Below are the code and all the weights of a small trained network. Each question names an input and a class and asks about switching units off, where a switched-off unit gives its printed mean instead of its output.

import numpy as np


def w(rows, s, z=0):
    codes = np.array(rows[::2]) - 128.0
    scale = np.full(codes.shape[1], s)
    scale[-1] = z or s
    return codes * scale


def f(y):
    return y / 2 * (1 + np.tanh(0.7978845608 * (y + 0.044715 * y**3)))


def log_softmax(a):
    a = a - a.max(-1, keepdims=True)
    return a - np.log(np.exp(a).sum(-1, keepdims=True))


def net(x, mask):
    res = np.array(x, float).reshape(1, 5) / 4 @ E
    y = f(res @ A[0][:, :-1].T + A[0][:, -1])
    res = res + np.where(mask, y, B[0][:, -1]) @ B[0][:, :-1]
    return log_softmax(res[-1] @ U[:, :-1].T + U[:, -1])


A, B = {}, {}
E = w([
[180,233,202,188,120,175,160,140,89,3],'x0',
[140,124,123,127,114,129,122,139,119,134],'x1',
[65,222,131,90,182,175,101,133,83,191],'x2',
[103,200,130,204,35,42,191,17,87,201],'x3',
[237,135,207,156,152,188,88,59,213,204],'x4',
],0.0053)
A[0] = w([
[190,123,215,142,153,170,82,67,180,171,28],'n0',
[122,186,177,178,138,166,142,140,115,68,69],'n1',
[56,255,151,81,204,181,70,142,56,213,131],'n2',
[79,52,72,75,148,91,93,121,149,221,204],'n3',
[148,103,131,88,182,154,91,197,162,89,27],'n4',
[160,168,154,147,126,143,141,121,90,41,144],'n5',
[137,109,123,99,189,158,82,193,165,94,31],'n6',
[78,130,81,89,114,72,161,182,58,62,108],'n7',
[110,177,124,196,82,60,162,53,113,184,182],'n8',
[191,138,215,141,139,172,82,82,203,179,67],'n9',
[144,198,182,157,138,177,143,142,90,71,103],'n10',
[137,184,178,164,118,165,134,140,105,50,79],'n11',
[142,101,120,90,160,189,94,183,169,90,64],'n12',
[109,111,132,63,172,183,99,189,175,86,9],'n13',
[177,165,160,145,102,189,147,143,91,54,199],'n14',
],0.0058,0.0012)
B[0] = w([
[28,72,180,119,163,70,218,190,38,200,207],'n0',
[69,125,67,150,79,175,118,101,154,177,180],'n1',
[190,102,147,146,233,75,99,202,235,3,255],'n2',
[71,109,47,158,59,221,97,105,211,180,240],'n3',
[162,191,74,58,66,107,239,92,84,86,190],'n4',
[63,87,90,181,104,189,84,156,169,154,188],'n5',
[149,212,66,55,72,110,202,90,86,115,189],'n6',
[36,42,230,166,214,106,179,189,57,206,206],'n7',
[166,217,54,55,104,77,229,84,137,44,242],'n8',
[36,79,176,120,183,86,232,175,61,186,219],'n9',
[46,115,70,161,86,166,118,140,177,167,198],'n10',
[43,101,82,150,80,176,111,135,158,171,191],'n11',
[180,191,62,63,106,99,196,103,103,73,192],'n12',
[137,172,74,79,98,122,203,84,71,128,197],'n13',
[102,108,83,148,130,153,127,115,169,146,207],'n14',
],0.0054,0.0043)
U = w([
[156,215,85,80,101,102,179,76,75,109,41],'0',
[79,67,196,138,169,103,153,179,19,183,51],'1',
[128,118,128,127,134,142,103,110,132,124,253],'2',
[96,100,74,150,90,190,65,122,192,170,38],'3',
[161,105,145,142,158,79,107,156,180,80,227],'4',
[211,131,194,143,123,122,1,114,71,103,29],'5',
],0.0086,0.0043)

Each question gives the input, the list of numbers given to net, and the class t.
The units are the neurons (one row each of A and B). Each row of codes is followed by its name. A weight is (code - 128) times the scale printed after its matrix; where a second scale follows, it is the last column's (A, B and U).
mask holds one flag per neuron, in row order. A switched-off neuron (its flag False) gives its mean, the last column of its row in B, instead of its output. The means were averaged over made-up inputs and are rounded, as every weight is.
A unit's drop is (log p(t) with every unit on - log p(t) with that unit switched off) / (log p(t) with every unit on - log p(t) with every unit switched off).
The circuit of an input: a set's keep is (log p(t) with only the set's units on - log p(t) with every unit switched off) / (log p(t) with every unit on - log p(t) with every unit switched off). Starting from the 12 units with the biggest drops (on a tie, the unit counted first), units are removed one at a time, each time the one whose removal leaves the highest keep (on an exact tie, the one counted first), for as long as the keep stays at least 0.8.
units of the circuit, in order: the units of the circuit, biggest drop first
top k neurons: the k neurons with the biggest drops, biggest first
drop when u is switched off: that unit's drop, to one decimal
input [0,4,8,0,-5], class 4: top neuron : n2
input [4,-7,-6,3,7], class 1: units of the circuit, in order : n0, n9
input [2,-6,6,-6,4], class 0: units of the circuit, in order : n6, n4
input [7,2,-5,-3,7], class 1: units of the circuit, in order : n0, n9
input [6,1,2,-8,-8], class 0: top 2 neurons : n4, n6
input [0,1,-7,-5,7], class 1: top 2 neurons : n0, n9
input [-7,3,8,6,6], class 4: top 2 neurons : n2, n8
input [5,-5,-1,-1,8], class 1: top 2 neurons : n0, n9
input [3,2,1,0,-6], class 1: top 2 neurons : n7, n3
input [7,1,3,-2,-2], class 3: drop when n10 is switched off : 0.1
input [7,-6,-8,1,8], class 1: drop when n0 is switched off : 0.5
input [-6,-6,0,-6,5], class 0: drop when n6 is switched off : 0.2
